Below is a small trained network, with its code and all its weights. Each question gives an input and a class and asks what happens when units are switched off, that is, made to give their printed mean instead of their output.

import numpy as np


def w(rows, s, z=0):
    codes = np.array(rows[::2]) - 128.0
    scale = np.full(codes.shape[1], s)
    scale[-1] = z or s
    return codes * scale


def f(y):
    return y / 2 * (1 + np.tanh(0.7978845608 * (y + 0.044715 * y**3)))


def log_softmax(a):
    a = a - a.max(-1, keepdims=True)
    return a - np.log(np.exp(a).sum(-1, keepdims=True))


def net(x, mask):
    res = np.array(x, float).reshape(1, 6) / 4 @ E
    y = f(res @ A[0][:, :-1].T + A[0][:, -1])
    res = res + np.where(mask, y, B[0][:, -1]) @ B[0][:, :-1]
    return log_softmax(res[-1] @ U[:, :-1].T + U[:, -1])


A, B = {}, {}
E = w([
[25,55,88,105],'x0',
[146,173,40,172],'x1',
[128,126,129,128],'x2',
[87,74,181,255],'x3',
[127,129,129,129],'x4',
[43,217,144,118],'x5',
],0.0065)
A[0] = w([
[176,171,170,150,64],'neuron 1',
[109,117,168,196,228],'neuron 2',
[198,64,64,155,46],'neuron 3',
[176,48,124,119,112],'neuron 4',
[111,76,243,84,81],'neuron 5',
[173,167,178,134,143],'neuron 6',
[87,183,133,129,7],'neuron 7',
[82,160,136,175,50],'neuron 8',
[132,115,125,18,103],'neuron 9',
[156,153,54,90,73],'neuron 10',
[96,85,189,77,30],'neuron 11',
[109,76,192,194,55],'neuron 12',
[179,154,161,140,254],'neuron 13',
[78,96,81,122,14],'neuron 14',
[68,212,144,136,50],'neuron 15',
[125,146,53,246,80],'neuron 16',
[109,131,7,168,154],'neuron 17',
[64,60,111,91,196],'neuron 18',
],0.012,0.004)
B[0] = w([
[217,57,76,229,159],'neuron 1',
[68,131,60,96,254],'neuron 2',
[118,40,225,130,179],'neuron 3',
[79,90,183,136,197],'neuron 4',
[228,228,200,107,229],'neuron 5',
[149,118,74,174,184],'neuron 6',
[183,33,187,117,129],'neuron 7',
[154,68,148,110,151],'neuron 8',
[130,107,68,88,223],'neuron 9',
[154,132,101,46,183],'neuron 10',
[226,141,171,183,170],'neuron 11',
[159,101,67,48,226],'neuron 12',
[60,147,82,182,228],'neuron 13',
[211,62,114,169,142],'neuron 14',
[118,1,222,135,170],'neuron 15',
[189,180,139,49,207],'neuron 16',
[179,207,144,197,207],'neuron 17',
[99,130,47,223,246],'neuron 18',
],0.02,0.0054)
U = w([
[140,122,42,240,53],'0',
[194,218,158,125,158],'1',
[142,113,39,24,42],'2',
[93,48,216,138,130],'3',
[101,170,90,159,255],'4',
[100,165,91,153,236],'5',
[1,232,187,134,65],'6',
],0.0087,0.0089)

Each question gives the input, the list of numbers given to net, and the class t.
The units are the neurons (one row each of A and B). Each row of codes is followed by its name. A weight is (code - 128) times the scale printed after its matrix; where a second scale follows, it is the last column's (A, B and U).
mask holds one flag per neuron, in row order. A switched-off neuron (its flag False) gives its mean, the last column of its row in B, instead of its output. The means were averaged over made-up inputs and are rounded, as every weight is.
A unit's drop is (log p(t) with every unit on - log p(t) with that unit switched off) / (log p(t) with every unit on - log p(t) with every unit switched off).
The circuit of an input: a set's keep is (log p(t) with only the set's units on - log p(t) with every unit switched off) / (log p(t) with every unit on - log p(t) with every unit switched off). Starting from the 12 units with the biggest drops (on a tie, the unit counted first), units are removed one at a time, each time the one whose removal leaves the highest keep (on an exact tie, the one counted first), for as long as the keep stays at least 0.8.
units of the circuit, in order: the units of the circuit, biggest drop first
most important unit: the unit with the biggest drop
top k neurons: the k neurons with the biggest drops, biggest first
drop of u: that unit's drop, to one decimal
input [0,5,5,-3,-4,-6], class 3: units of the circuit, in order : (neuron 3)
input [8,-3,-7,-8,-3,0], class 0: top 2 neurons : (neuron 18; neuron 12)
input [-5,7,0,1,-3,-3], class 1: top 3 neurons : (neuron 16; neuron 18; neuron 17)
input [-7,4,-6,8,7,-6], class 2: units of the circuit, in order : (neuron 12; neuron 2)
input [-2,7,-3,3,1,6], class 1: top 3 neurons : (neuron 16; neuron 17; neuron 18)
input [4,-7,3,-5,3,4], class 1: top 4 neurons : (neuron 5; neuron 11; neuron 2; neuron 13)
input [-7,-6,0,-5,-4,0], class 0: units of the circuit, in order : (neuron 1; neuron 6)
input [-8,0,2,-7,1,-6], class 0: top 2 neurons : (neuron 1; neuron 13)
input [2,-4,-6,2,-6,-7], class 3: top 2 neurons : (neuron 4; neuron 3)
input [8,-2,4,8,-1,5], class 0: top 2 neurons : (neuron 18; neuron 14)
input [-8,-6,8,3,8,-3], class 0: top 2 neurons : (neuron 1; neuron 6)
input [0,7,5,-3,-7,-2], class 1: units of the circuit, in order : (neuron 17; neuron 18)
input [6,8,4,-5,2,-6], class 1: units of the circuit, in order : (neuron 17; neuron 10)
input [-7,0,-3,-1,3,-2], class 0: units of the circuit, in order : (neuron 1)
input [2,8,-2,1,-7,7], class 1: units of the circuit, in order : (neuron 17; neuron 16)
input [3,4,4,-2,5,5], class 3: top 2 neurons : (neuron 15; neuron 5)
input [7,-8,2,-8,3,-1], class 1: top 2 neurons : (neuron 5; neuron 11)
input [0,7,3,8,1,-2], class 2: units of the circuit, in order : (neuron 2; neuron 16)
input [-2,-6,2,2,3,-4], class 1: top 2 neurons : (neuron 5; neuron 18)
input [-5,-1,-7,7,3,7], class 2: top 2 neurons : (neuron 2; neuron 12)
input [6,0,8,1,-6,8], class 3: most important unit : neuron 15
input [3,1,-3,7,-5,1], class 2: units of the circuit, in order : (neuron 12; neuron 16)
input [4,1,-1,-1,4,5], class 3: top 2 neurons : (neuron 15; neuron 13)
input [3,-6,8,8,6,-1], class 2: top 3 neurons : (neuron 12; neuron 2; neuron 17)
input [5,-3,8,8,4,0], class 2: top 2 neurons : (neuron 12; neuron 2)
input [-3,-2,-4,-5,-7,7], class 3: drop of neuron 15 : 0.6
input [-5,-5,-4,-8,2,7], class 2: most important unit : neuron 9
input [-6,-6,-3,4,-6,-8], class 3: drop of neuron 13 : -0.1
input [-7,-5,0,1,0,7], class 0: drop of neuron 3 : 0.2
